Below is a small trained network, with its code and all its weights. Each question gives an input and a class and asks what happens when units are switched off, that is, made to give their printed mean instead of their output.

import numpy as np


def w(rows, s, z=0):
    codes = np.array(rows[::2]) - 128.0
    scale = np.full(codes.shape[1], s)
    scale[-1] = z or s
    return codes * scale


def norm(h):
    return h / np.sqrt((h * h).mean(-1, keepdims=True) + 1e-5)


def f(y):
    return y / 2 * (1 + np.tanh(0.7978845608 * (y + 0.044715 * y**3)))


def log_softmax(a):
    a = a - a.max(-1, keepdims=True)
    return a - np.log(np.exp(a).sum(-1, keepdims=True))


def net(x, mask):
    res = np.array(x, float).reshape(1, 8) / 4 @ E
    u = 0
    for l in range(2):
        y = f(norm(res) @ A[l][:, :-1].T + A[l][:, -1])
        res = res + np.where(mask[u : u + 7], y, B[l][:, -1]) @ B[l][:, :-1]
        u += 7
    return log_softmax(norm(res)[-1] @ U[:, :-1].T + U[:, -1])


A, B = {}, {}
E = w([
[128,124,126,125,123,129,128,130,126,127,131],'x0',
[50,18,191,201,126,203,145,228,123,160,55],'x1',
[92,136,1,200,129,155,45,103,123,126,156],'x2',
[125,127,128,127,127,129,129,126,127,128,127],'x3',
[137,129,126,134,131,123,130,131,134,132,135],'x4',
[172,14,155,98,252,160,58,76,10,147,133],'x5',
[127,130,129,128,130,125,129,128,126,125,127],'x6',
[126,128,126,126,127,132,129,126,126,127,127],'x7',
],0.00092)
A[0] = w([
[213,97,118,28,215,62,53,4,75,84,160,44],'L0N1',
[101,154,144,103,126,108,135,154,92,70,69,187],'L0N2',
[139,213,92,63,85,40,132,107,187,74,208,143],'L0N3',
[160,69,164,84,237,169,104,138,28,141,125,92],'L0N4',
[179,162,110,89,107,95,160,109,221,116,165,208],'L0N5',
[111,98,82,191,80,129,100,131,130,134,126,254],'L0N6',
[208,175,220,33,202,59,127,110,84,91,116,103],'L0N7',
],0.0019,0.00094)
B[0] = w([
[159,229,191,203,98,240,111,161,133,127,254,251],'L0N1',
[241,145,136,140,93,72,173,204,175,182,121,152],'L0N2',
[128,47,71,120,166,83,151,50,151,102,32,219],'L0N3',
[160,96,40,89,122,73,161,4,163,126,128,235],'L0N4',
[85,46,169,117,83,44,64,179,85,88,25,186],'L0N5',
[79,147,49,115,119,145,126,143,231,204,106,201],'L0N6',
[186,106,141,91,7,239,225,144,216,146,168,195],'L0N7',
],0.0017,0.0014)
A[1] = w([
[34,208,25,206,64,125,86,134,170,79,120,102],'L1N1',
[45,177,226,140,69,135,157,224,206,168,74,99],'L1N2',
[123,113,74,200,225,201,18,75,5,139,224,99],'L1N3',
[155,57,189,44,205,160,171,34,86,153,143,29],'L1N4',
[132,35,237,72,175,133,239,210,73,184,93,2],'L1N5',
[177,123,134,123,78,81,145,109,239,122,134,213],'L1N6',
[173,184,173,58,29,80,145,133,192,57,77,115],'L1N7',
],0.002,0.00072)
B[1] = w([
[185,68,143,140,141,185,56,62,212,139,176,216],'L1N1',
[139,255,165,132,117,143,123,148,74,178,217,209],'L1N2',
[101,187,148,78,146,93,189,204,55,87,40,252],'L1N3',
[65,56,116,236,134,105,82,107,246,184,219,173],'L1N4',
[100,167,72,183,131,29,90,65,119,105,161,211],'L1N5',
[110,108,126,65,122,138,137,106,101,158,93,183],'L1N6',
[106,48,150,142,176,84,122,190,51,68,81,192],'L1N7',
],0.0025,0.0019)
U = w([
[159,72,181,42,68,23,193,168,92,37,25,255],'0',
[160,97,34,97,97,109,33,18,227,68,54,131],'1',
[236,76,211,78,73,179,222,51,148,120,232,174],'2',
[184,253,81,71,204,206,126,103,31,51,140,54],'3',
[62,243,226,186,57,67,168,213,76,187,164,164],'4',
[77,174,109,203,88,247,55,179,230,217,145,90],'5',
[67,27,136,239,182,46,147,44,163,205,207,29],'6',
[33,55,74,149,220,179,151,204,49,159,25,89],'7',
],0.0061,0.00062)

Each question gives the input, the list of numbers given to net, and the class t.
The units are the neurons (one row each of A and B). Each row of codes is followed by its name. A weight is (code - 128) times the scale printed after its matrix; where a second scale follows, it is the last column's (A, B and U).
mask holds one flag per neuron, layer by layer. A switched-off neuron (its flag False) gives its mean, the last column of its row in B, instead of its output. The means were averaged over made-up inputs and are rounded, as every weight is.
A unit's drop is (log p(t) with every unit on - log p(t) with that unit switched off) / (log p(t) with every unit on - log p(t) with every unit switched off).
The circuit of an input: a set's keep is (log p(t) with only the set's units on - log p(t) with every unit switched off) / (log p(t) with every unit on - log p(t) with every unit switched off). Starting from the 12 units with the biggest drops (on a tie, the unit counted first), units are removed one at a time, each time the one whose removal leaves the highest keep (on an exact tie, the one counted first), for as long as the keep stays at least 0.8.
circuit, biggest first: the units of the circuit, biggest drop first
k most important neurons: the k neurons with the biggest drops, biggest first
top k neurons in layer l: the k neurons of layer l with the biggest drops, biggest first
input [-4,8,2,-8,-6,0,6,3], class 5: 2 most important neurons -> [L1N7, L1N3]
input [1,0,1,-5,6,-7,1,-7], class 1: most important neuron -> [L1N1]
input [-8,-8,-7,2,2,-5,-8,-1], class 0: circuit, biggest first -> [L1N7, L0N5]
input [4,0,8,1,-4,8,-3,-7], class 3: 3 most important neurons -> [L1N3, L0N1, L1N7]
input [0,1,-1,5,-3,7,-2,-3], class 6: 2 most important neurons -> [L1N4, L0N4]
input [5,-6,0,8,8,0,2,4], class 0: 3 most important neurons -> [L0N5, L1N7, L0N3]
input [-4,-1,8,4,0,2,8,3], class 3: top 4 neurons in layer 1 -> [L1N3, L1N4, L1N7, L1N1]
input [-7,1,5,5,3,1,-1,0], class 7: top 3 neurons in layer 1 -> [L1N3, L1N2, L1N5]
input [2,0,5,8,8,-8,3,2], class 1: top 2 neurons in layer 0 -> [L0N1, L0N3]
input [-3,-2,-1,-5,8,4,-3,-6], class 2: 3 most important neurons -> [L0N7, L0N1, L0N4]
input [-5,0,7,6,2,-8,6,-6], class 1: circuit, biggest first -> [L0N1, L1N1]
input [5,5,-6,4,-3,8,5,1], class 6: circuit, biggest first -> [L1N4, L1N5]
input [0,-1,4,4,-1,7,-8,3], class 3: 2 most important neurons -> [L1N3, L0N1]
input [-8,-3,7,-8,5,1,-4,-8], class 3: circuit, biggest first -> [L1N3]
input [2,-5,-5,-4,-7,-1,4,-3], class 0: 4 most important neurons -> [L1N7, L0N5, L0N3, L1N1]
input [2,-2,0,7,5,-8,1,7], class 0: top 3 neurons in layer 1 -> [L1N7, L1N4, L1N5]
input [5,3,0,4,3,7,-2,-6], class 6: 3 most important neurons -> [L1N4, L0N4, L1N7]
input [7,8,-7,4,5,0,8,8], class 4: 3 most important neurons -> [L1N2, L0N3, L1N1]
input [-3,-1,-6,-5,2,-7,-4,8], class 0: 2 most important neurons -> [L1N7, L0N1]
input [2,-4,-4,3,-7,8,5,-7], class 2: 2 most important neurons -> [L0N1, L0N7]
input [-5,6,-5,-6,-7,1,-4,0], class 6: circuit, biggest first -> [L1N5]
input [2,-7,0,0,5,2,2,-7], class 2: top 2 neurons in layer 1 -> [L1N5, L1N2]
input [-4,-5,4,3,-3,-8,2,8], class 1: 2 most important neurons -> [L1N1, L1N3]
input [-1,-2,0,1,6,-5,0,-3], class 0: top 2 neurons in layer 0 -> [L0N5, L0N4]
input [2,-2,0,6,-8,-3,-5,-4], class 0: top 2 neurons in layer 0 -> [L0N5, L0N4]
input [8,-2,8,8,2,-8,0,0], class 1: top 2 neurons in layer 1 -> [L1N4, L1N1]
